Below is a small trained network, with its code and all its weights. Each question gives an input and a class and asks what happens when units are switched off, that is, made to give their printed mean instead of their output.

import numpy as np


def w(rows, s, z=0):
    codes = np.array(rows[::2]) - 128.0
    scale = np.full(codes.shape[1], s)
    scale[-1] = z or s
    return codes * scale


def f(y):
    return y / 2 * (1 + np.tanh(0.7978845608 * (y + 0.044715 * y**3)))


def log_softmax(a):
    a = a - a.max(-1, keepdims=True)
    return a - np.log(np.exp(a).sum(-1, keepdims=True))


def net(x, mask):
    res = np.array(x, float).reshape(1, 4) / 4 @ E
    y = f(res @ A[0][:, :-1].T + A[0][:, -1])
    res = res + np.where(mask, y, B[0][:, -1]) @ B[0][:, :-1]
    return log_softmax(res[-1] @ U[:, :-1].T + U[:, -1])


A, B = {}, {}
E = w([
[183,119,152,164,59,196,149,116,156],'x0',
[133,53,179,132,177,113,128,107,170],'x1',
[146,125,23,193,166,95,145,119,23],'x2',
[217,138,126,74,122,5,137,131,172],'x3',
],0.014)
A[0] = w([
[111,74,123,113,238,80,112,108,131,181],'neuron 1',
[103,182,153,81,190,90,110,137,118,175],'neuron 2',
[52,102,64,173,168,174,131,93,91,254],'neuron 3',
[203,132,129,179,35,148,143,131,154,236],'neuron 4',
[178,61,125,176,102,109,183,8,136,56],'neuron 5',
[158,22,118,219,176,89,143,120,54,197],'neuron 6',
[119,184,101,172,130,174,138,86,94,119],'neuron 7',
],0.011,0.0044)
B[0] = w([
[151,87,153,71,142,87,151,98,75,211],'neuron 1',
[151,86,152,70,98,104,130,116,132,186],'neuron 2',
[148,62,124,187,106,129,50,93,132,253],'neuron 3',
[123,115,179,114,118,97,170,63,142,233],'neuron 4',
[149,133,165,163,192,103,81,103,169,184],'neuron 5',
[166,134,186,133,255,102,122,116,205,243],'neuron 6',
[171,129,83,149,121,177,122,141,125,200],'neuron 7',
],0.014,0.015)
U = w([
[75,96,146,189,87,213,78,102,87,44],'0',
[160,208,87,191,158,108,190,108,120,4],'1',
[166,76,191,119,145,47,102,88,151,205],'2',
[178,152,10,187,149,136,103,201,88,61],'3',
[143,193,74,104,90,69,204,159,52,82],'4',
[22,139,178,116,127,229,160,190,186,151],'5',
],0.011,0.0046)

Each question gives the input, the list of numbers given to net, and the class t.
The units are the neurons (one row each of A and B). Each row of codes is followed by its name. A weight is (code - 128) times the scale printed after its matrix; where a second scale follows, it is the last column's (A, B and U).
mask holds one flag per neuron, in row order. A switched-off neuron (its flag False) gives its mean, the last column of its row in B, instead of its output. The means were averaged over made-up inputs and are rounded, as every weight is.
A unit's drop is (log p(t) with every unit on - log p(t) with that unit switched off) / (log p(t) with every unit on - log p(t) with every unit switched off).
The circuit of an input: a set's keep is (log p(t) with only the set's units on - log p(t) with every unit switched off) / (log p(t) with every unit on - log p(t) with every unit switched off). Starting from all 7 units, units are removed one at a time, each time the one whose removal leaves the highest keep (on an exact tie, the one counted first), for as long as the keep stays at least 0.8.
circuit, biggest first: the units of the circuit, biggest drop first
k most important neurons: the k neurons with the biggest drops, biggest first
drop when u is switched off: that unit's drop, to one decimal
input [-4,-3,0,3], class 4: circuit, biggest first => [neuron 6; neuron 3]
input [-5,-7,-5,0], class 5: 4 most important neurons => [neuron 3; neuron 1; neuron 6; neuron 4]
input [-1,-1,6,-4], class 3: circuit, biggest first => [neuron 4]
input [2,-8,7,7], class 1: 3 most important neurons => [neuron 3; neuron 1; neuron 2]
input [8,-7,-3,-2], class 5: circuit, biggest first => [neuron 3; neuron 1]
input [-6,-8,8,-1], class 3: 3 most important neurons => [neuron 7; neuron 4; neuron 5]
input [-7,-2,-1,-5], class 0: 2 most important neurons => [neuron 6; neuron 4]
input [7,4,-2,-6], class 0: 3 most important neurons => [neuron 6; neuron 1; neuron 2]
input [-2,-5,2,8], class 4: 3 most important neurons => [neuron 6; neuron 3; neuron 5]
input [-3,-3,2,-2], class 3: drop when neuron 4 is switched off => 0.4
input [6,-2,-2,-3], class 0: drop when neuron 6 is switched off => 0.8
input [-5,-8,4,-4], class 3: drop when neuron 4 is switched off => 0.4
